Here is a tiny trained network, its code and every weight. The questions are about switching its units off for an input and a target symbol, where a switched-off unit gives its printed mean instead of its output.

import numpy as np


def w(rows, s, z=0):
    codes = np.array(rows[::2]) - 128.0
    scale = np.full(codes.shape[1], s)
    scale[-1] = z or s
    return codes * scale


def norm(h):
    return h / np.sqrt((h * h).mean(-1, keepdims=True) + 1e-5)


def f(y):
    return y / 2 * (1 + np.tanh(0.7978845608 * (y + 0.044715 * y**3)))


def softmax(a):
    e = np.exp(a - a.max(-1, keepdims=True))
    return e / e.sum(-1, keepdims=True)


def log_softmax(a):
    a = a - a.max(-1, keepdims=True)
    return a - np.log(np.exp(a).sum(-1, keepdims=True))


def net(x, mask):
    ids = ['ΔΛΣΦΨαγεζηθμξτω'.index(c) for c in x.split()]
    T = len(ids)
    res = E[ids] + P[:T]
    r = norm(res)
    for j in range(2):
        rows = slice(2 * j, 2 * j + 2)
        q, k, v = (r @ M[0][rows].T for M in (Q, K, V))
        z = softmax(np.where(np.tri(T) > 0, q @ k.T / 2**0.5, -1e9)) @ v
        o = O[0][rows]
        res = res + np.where(mask[j], z, o[:, -1]) @ o[:, :-1]
    y = f(norm(res) @ A[0][:, :-1].T + A[0][:, -1])
    res = res + np.where(mask[2:18], y, B[0][:, -1]) @ B[0][:, :-1]
    return log_softmax(norm(res)[-1] @ U[:, :-1].T + U[:, -1])


Q, K, V, O, A, B = {}, {}, {}, {}, {}, {}
E = w([
[197,143,120,169,141,105,105,118,171],'Δ',
[209,110,114,111,137,142,144,99,177],'Λ',
[130,153,196,169,155,16,124,89,122],'Σ',
[192,106,191,124,126,157,172,104,167],'Φ',
[187,129,181,82,168,117,179,116,141],'Ψ',
[89,190,169,141,106,88,153,161,100],'α',
[130,111,211,146,122,125,158,141,151],'γ',
[171,132,145,145,174,113,150,70,175],'ε',
[172,143,215,127,143,119,174,154,154],'ζ',
[105,154,102,210,120,107,140,122,171],'η',
[211,96,156,133,133,207,204,160,204],'θ',
[142,145,127,153,154,107,139,57,150],'μ',
[94,228,251,185,206,126,75,37,107],'ξ',
[255,133,255,233,128,45,37,117,122],'τ',
[65,138,97,147,24,134,177,20,101],'ω',
],0.018)
P = w([
[139,82,69,101,78,209,122,168,129],'0',
[117,195,234,163,214,69,179,75,83],'1',
[124,178,241,177,217,73,173,86,55],'2',
[102,168,224,157,198,92,145,85,80],'3',
[163,190,247,147,140,149,143,117,211],'4',
[179,190,189,141,126,134,131,126,175],'5',
[204,191,183,129,146,185,167,144,170],'6',
[169,209,213,174,145,91,133,100,129],'7',
[206,191,155,169,148,157,143,162,159],'8',
],0.015)
Q[0] = w([
[162,179,255,151,150,79,149,85,151],'H1',
[192,214,250,196,247,90,181,97,153],'H1',
[133,128,131,134,131,132,130,127,120],'H2',
[130,131,128,129,122,130,125,126,125],'H2',
],0.083)
K[0] = w([
[171,81,111,145,120,213,100,169,128],'H1',
[175,64,48,29,116,254,153,160,168],'H1',
[134,129,129,126,116,128,121,126,126],'H2',
[130,124,127,124,125,128,127,129,131],'H2',
],0.082)
V[0] = w([
[168,132,205,32,148,95,108,178,101],'H1',
[60,175,136,160,70,157,143,175,104],'H1',
[89,210,165,121,131,221,80,95,132],'H2',
[109,135,129,139,92,139,255,79,143],'H2',
],0.053)
O[0] = w([
[137,184,117,150,200,27,169,41,201,103],'H1',
[86,43,197,182,96,127,177,66,146,83],'H1',
[88,228,133,60,30,140,161,103,174,254],'H2',
[157,136,82,173,120,154,252,101,50,173],'H2',
],0.023,0.04)
A[0] = w([
[91,140,150,121,214,200,111,61,56,200],'N1',
[185,91,136,130,39,32,143,120,148,87],'N2',
[204,125,174,166,66,185,117,72,104,86],'N3',
[176,188,170,135,157,205,150,139,146,191],'N4',
[156,117,154,136,162,174,105,163,212,71],'N5',
[104,116,108,107,214,152,134,110,165,153],'N6',
[210,115,84,138,77,94,146,185,157,215],'N7',
[93,106,2,92,159,143,80,75,115,102],'N8',
[111,95,119,118,89,127,124,125,121,113],'N9',
[140,80,145,101,145,116,178,140,196,167],'N10',
[98,129,142,155,118,192,87,134,128,117],'N11',
[40,133,154,129,175,116,147,93,100,2],'N12',
[90,78,130,131,80,124,126,72,109,90],'N13',
[72,75,136,120,133,136,134,129,136,21],'N14',
[100,97,143,101,128,179,126,117,117,87],'N15',
[129,122,107,109,100,170,89,115,83,111],'N16',
],0.043,0.0066)
B[0] = w([
[92,16,181,102,54,192,122,152,126,155],'N1',
[212,142,130,67,166,72,123,125,120,158],'N2',
[112,218,28,193,170,49,114,203,242,189],'N3',
[115,196,245,129,205,162,112,167,192,254],'N4',
[99,189,108,167,115,175,209,126,169,141],'N5',
[70,193,164,137,116,170,72,217,14,145],'N6',
[211,157,241,108,148,74,154,110,126,196],'N7',
[81,52,69,187,74,163,114,21,133,149],'N8',
[145,155,193,60,138,118,154,112,113,149],'N9',
[121,108,183,4,157,110,148,168,120,142],'N10',
[181,198,109,165,134,8,93,215,160,170],'N11',
[44,2,11,109,119,132,103,172,162,139],'N12',
[211,214,70,105,167,123,59,32,81,158],'N13',
[45,92,211,208,20,190,119,122,137,135],'N14',
[122,141,222,117,110,68,111,145,70,158],'N15',
[77,83,26,124,204,140,152,9,182,205],'N16',
],0.033,0.029)
U = w([
[142,106,164,111,158,54,11,146,165,54],'Δ',
[155,85,123,128,156,190,101,61,132,148],'Λ',
[126,97,162,163,164,118,93,115,56,160],'Σ',
[181,84,181,149,133,140,184,167,116,210],'Φ',
[119,187,73,181,157,125,174,84,60,87],'Ψ',
[127,82,149,163,111,118,121,53,143,142],'α',
[162,97,32,119,125,109,120,123,173,53],'γ',
[160,125,64,89,151,208,137,135,107,153],'ε',
[69,100,106,79,145,91,191,152,105,93],'ζ',
[140,92,144,153,81,128,106,145,99,229],'η',
[97,121,130,189,158,151,184,156,210,28],'θ',
[141,121,82,79,130,115,164,222,83,97],'μ',
[145,175,128,70,52,113,126,102,169,63],'ξ',
[21,152,119,96,120,160,102,112,143,253],'τ',
[153,137,85,189,86,134,176,128,96,148],'ω',
],0.011,0.0051)

Each question gives the input, a string of symbols that net reads in full, and the target symbol t.
The units are the heads (2 rows each of Q, K, V and O) and the neurons (one row each of A and B). Each row of codes is followed by its name. A weight is (code - 128) times the scale printed after its matrix; where a second scale follows, it is the last column's (O, A, B and U).
mask holds one flag per unit, heads first, then neurons. A switched-off unit (its flag False) gives its mean, the last column of its rows in O or B, instead of its output. The means were averaged over made-up inputs and are rounded, as every weight is.
A unit's drop is (log p(t) with every unit on - log p(t) with that unit switched off) / (log p(t) with every unit on - log p(t) with every unit switched off).
The circuit of an input: a set's keep is (log p(t) with only the set's units on - log p(t) with every unit switched off) / (log p(t) with every unit on - log p(t) with every unit switched off). Starting from the 12 units with the biggest drops (on a tie, the unit counted first), units are removed one at a time, each time the one whose removal leaves the highest keep (on an exact tie, the one counted first), for as long as the keep stays at least 0.8.
units of the circuit, in order: the units of the circuit, biggest drop first
top k neurons: the k neurons with the biggest drops, biggest first
which heads matter: for each layer, one digit per head in row order, 1 if its drop is at least 0.15 and else 0, layers parted by /
input μ ξ ξ, target μ: units of the circuit, in order	[H1; N11]
input ω Λ Ψ θ Ψ, target ω: units of the circuit, in order	[H1; H2; N3; N4]
input Ψ ω ζ, target Ψ: which heads matter	11
input Δ ξ ζ ε, target Δ: top 2 neurons	[N11; N15]
input Φ ξ ζ, target Φ: top 2 neurons	[N16; N3]
input θ Σ ξ, target θ: which heads matter	01
input ξ Ψ ω ω, target Ψ: units of the circuit, in order	[H2; N13; H1]
input ε γ τ θ, target ε: top 2 neurons	[N16; N3]
input Φ θ Δ ξ θ ζ, target Φ: which heads matter	11
input η τ ξ θ, target η: units of the circuit, in order	[H1]
input Φ Σ γ, target Φ: units of the circuit, in order	[H2; N1]
input Φ ξ θ, target Φ: which heads matter	11
input ω ω ω Ψ, target ω: units of the circuit, in order	[H2; H1; N3]
input Δ ξ η, target Δ: units of the circuit, in order	[H2]
input ε τ ε Φ ε θ, target ε: units of the circuit, in order	[H1; N16]
input θ ξ ω, target θ: units of the circuit, in order	[H2; N3; N1]
input Ψ ξ γ ξ ξ η Ψ ξ, target Ψ: units of the circuit, in order	[H1; H2; N6]
input Σ Φ Ψ, target Σ: units of the circuit, in order	[H2; N6]
input ζ ζ θ ξ, target ζ: top 2 neurons	[N12; N4]
input γ ξ ξ ξ, target γ: which heads matter	10
input Δ θ η ξ ζ ξ, target Δ: which heads matter	11
